Below are the code and all the weights of a small trained network. Each question names an input and a target symbol and asks about switching units off, where a switched-off unit gives its printed mean instead of its output.

import numpy as np


def w(rows, s, z=0):
    codes = np.array(rows[::2]) - 128.0
    scale = np.full(codes.shape[1], s)
    scale[-1] = z or s
    return codes * scale


def softmax(a):
    e = np.exp(a - a.max(-1, keepdims=True))
    return e / e.sum(-1, keepdims=True)


def log_softmax(a):
    a = a - a.max(-1, keepdims=True)
    return a - np.log(np.exp(a).sum(-1, keepdims=True))


def net(x, mask):
    ids = ['γδηξσφψω'.index(c) for c in x.split()]
    T = len(ids)
    res = E[ids] + P[:T]
    u = 0
    for l in range(3):
        r = res
        for j in range(2):
            rows = slice(4 * j, 4 * j + 4)
            q, k, v = (r @ M[l][rows].T for M in (Q, K, V))
            z = softmax(np.where(np.tri(T) > 0, q @ k.T / 4**0.5, -1e9)) @ v
            o = O[l][rows]
            res = res + np.where(mask[u + j], z, o[:, -1]) @ o[:, :-1]
        u += 2
    return log_softmax(res[-1] @ U[:, :-1].T + U[:, -1])


Q, K, V, O = {}, {}, {}, {}
E = w([
[82,123,143],'γ',
[98,122,154],'δ',
[36,191,124],'η',
[233,91,153],'ξ',
[81,95,134],'σ',
[98,161,159],'φ',
[118,254,72],'ψ',
[154,66,50],'ω',
],0.016)
P = w([
[237,14,40],'0',
[252,156,225],'1',
[181,169,145],'2',
[161,166,145],'3',
[169,148,153],'4',
[185,191,161],'5',
[157,195,143],'6',
[124,186,119],'7',
[172,160,154],'8',
[162,154,162],'9',
[167,149,156],'10',
[146,179,171],'11',
[144,163,164],'12',
],0.0043)
Q[0] = w([
[168,222,204],'0.h1',
[8,110,119],'0.h1',
[81,132,78],'0.h1',
[175,119,190],'0.h1',
[107,113,99],'0.h2',
[135,162,115],'0.h2',
[153,86,45],'0.h2',
[136,174,133],'0.h2',
],0.011)
K[0] = w([
[156,113,86],'0.h1',
[27,193,82],'0.h1',
[138,119,53],'0.h1',
[165,53,122],'0.h1',
[181,139,102],'0.h2',
[150,83,38],'0.h2',
[87,222,5],'0.h2',
[157,107,111],'0.h2',
],0.012)
V[0] = w([
[201,19,163],'0.h1',
[71,192,43],'0.h1',
[1,98,89],'0.h1',
[164,95,204],'0.h1',
[164,8,153],'0.h2',
[213,171,121],'0.h2',
[129,109,255],'0.h2',
[85,192,151],'0.h2',
],0.0071)
O[0] = w([
[56,88,91,3],'0.h1',
[165,43,227,230],'0.h1',
[255,59,133,93],'0.h1',
[125,136,64,61],'0.h1',
[107,42,176,72],'0.h2',
[156,243,132,167],'0.h2',
[30,118,65,85],'0.h2',
[113,150,79,144],'0.h2',
],0.0051,0.005)
Q[1] = w([
[165,148,27],'1.h1',
[154,96,121],'1.h1',
[53,95,251],'1.h1',
[231,156,121],'1.h1',
[43,168,156],'1.h2',
[112,112,139],'1.h2',
[110,192,157],'1.h2',
[235,159,88],'1.h2',
],0.011)
K[1] = w([
[171,221,116],'1.h1',
[94,136,151],'1.h1',
[79,5,192],'1.h1',
[204,120,152],'1.h1',
[108,150,132],'1.h2',
[114,132,141],'1.h2',
[159,170,146],'1.h2',
[205,83,68],'1.h2',
],0.013)
V[1] = w([
[155,155,81],'1.h1',
[85,164,190],'1.h1',
[83,169,177],'1.h1',
[85,138,157],'1.h1',
[195,105,87],'1.h2',
[116,7,5],'1.h2',
[102,143,107],'1.h2',
[114,165,197],'1.h2',
],0.013)
O[1] = w([
[189,168,151,151],'1.h1',
[216,95,7,151],'1.h1',
[252,99,20,152],'1.h1',
[86,97,51,125],'1.h1',
[98,133,232,136],'1.h2',
[176,181,253,3],'1.h2',
[202,160,70,129],'1.h2',
[52,86,4,159],'1.h2',
],0.0064,0.014)
Q[2] = w([
[57,116,175],'2.h1',
[140,110,130],'2.h1',
[35,132,105],'2.h1',
[28,86,143],'2.h1',
[191,81,124],'2.h2',
[193,245,170],'2.h2',
[113,40,137],'2.h2',
[78,108,180],'2.h2',
],0.012)
K[2] = w([
[135,83,183],'2.h1',
[101,153,203],'2.h1',
[105,50,100],'2.h1',
[156,60,169],'2.h1',
[8,118,75],'2.h2',
[192,173,31],'2.h2',
[90,166,243],'2.h2',
[133,110,167],'2.h2',
],0.011)
V[2] = w([
[146,196,81],'2.h1',
[134,167,3],'2.h1',
[132,254,121],'2.h1',
[99,131,67],'2.h1',
[187,112,68],'2.h2',
[101,136,128],'2.h2',
[216,145,44],'2.h2',
[9,157,184],'2.h2',
],0.0086)
O[2] = w([
[103,185,189,186],'2.h1',
[164,159,217,248],'2.h1',
[2,200,125,161],'2.h1',
[111,118,198,180],'2.h1',
[177,93,84,163],'2.h2',
[31,112,178,125],'2.h2',
[99,99,58,186],'2.h2',
[10,212,149,87],'2.h2',
],0.0065,0.014)
U = w([
[141,93,159,91],'γ',
[98,157,125,2],'δ',
[124,127,186,116],'η',
[88,122,162,73],'ξ',
[107,113,196,221],'σ',
[165,43,136,149],'φ',
[183,196,106,212],'ψ',
[183,194,254,171],'ω',
],0.0093,0.0065)

Each question gives the input, a string of symbols that net reads in full, and the target symbol t.
The units are the heads (4 rows each of Q, K, V and O). Each row of codes is followed by its name. A weight is (code - 128) times the scale printed after its matrix; where a second scale follows, it is the last column's (O and U).
mask holds one flag per head, layer by layer. A switched-off head (its flag False) gives its mean, the last column of its rows in O, instead of its output. The means were averaged over made-up inputs and are rounded, as every weight is.
A unit's drop is (log p(t) with every unit on - log p(t) with that unit switched off) / (log p(t) with every unit on - log p(t) with every unit switched off).
The circuit of an input: a set's keep is (log p(t) with only the set's units on - log p(t) with every unit switched off) / (log p(t) with every unit on - log p(t) with every unit switched off). Starting from all 6 units, units are removed one at a time, each time the one whose removal leaves the highest keep (on an exact tie, the one counted first), for as long as the keep stays at least 0.8.
units of the circuit, in order: the units of the circuit, biggest drop first
most important unit: the unit with the biggest drop
which heads matter: for each layer, one digit per head in row order, 1 if its drop is at least 0.15 and else 0, layers parted by /
drop when u is switched off: that unit's drop, to one decimal
input ψ ψ ψ ψ γ, target φ: which heads matter -> 10 / 01 / 01
input ξ φ δ, target ω: which heads matter -> 11 / 11 / 11
input ξ γ γ δ ψ ω ω ψ ψ δ γ, target ω: units of the circuit, in order -> [2.h2 1.h1 1.h2]
input ψ σ ψ ψ ψ ψ η γ δ φ, target φ: units of the circuit, in order -> [1.h2 0.h1 2.h1 1.h1]
input ξ ψ ψ γ ψ ψ δ γ, target ω: units of the circuit, in order -> [2.h1 0.h1 1.h1 2.h2]
input ξ ψ ξ γ ψ ψ ω γ σ ω γ ψ, target ω: units of the circuit, in order -> [2.h1 0.h1]
input ψ φ ω ω ψ ψ ψ φ ω ψ, target ω: units of the circuit, in order -> [1.h2]
input ξ η γ ψ σ σ, target ω: units of the circuit, in order -> [2.h2 1.h1]
input ξ ψ σ ψ ξ γ γ ψ η ψ η η φ, target ω: units of the circuit, in order -> [2.h1 1.h1 2.h2 1.h2]
input γ δ σ δ ξ σ ξ ψ ψ ψ ξ, target ψ: which heads matter -> 10 / 11 / 01
input ω ψ ψ ψ σ φ ψ ψ η ψ γ δ, target δ: which heads matter -> 01 / 11 / 11
input σ δ η, target ξ: which heads matter -> 11 / 11 / 11
input ψ ψ δ φ ψ δ γ ψ δ, target φ: which heads matter -> 00 / 11 / 01
input γ ψ ψ ψ η γ δ ω, target ω: which heads matter -> 00 / 01 / 10
input ψ ω ξ, target ω: which heads matter -> 11 / 11 / 10
input ψ σ σ, target φ: units of the circuit, in order -> [2.h1 1.h1]
input ω γ σ η δ ψ ψ ξ η η δ, target δ: which heads matter -> 11 / 11 / 11
input ψ σ γ ξ ξ γ ψ η ω, target ω: units of the circuit, in order -> [1.h2 2.h1]
input ψ ξ γ ω η, target φ: most important unit -> 0.h1
input σ γ ψ φ ψ ψ η, target ξ: most important unit -> 2.h2
input ξ ψ ψ ψ δ ψ ψ ω ξ σ ψ σ, target ω: drop when 1.h1 is switched off -> 0.5
input φ γ γ η ψ γ ω ξ, target ω: drop when 0.h2 is switched off -> 0.1
input ω γ ψ ω ω δ ψ ψ δ η, target δ: drop when 2.h1 is switched off -> 3.6
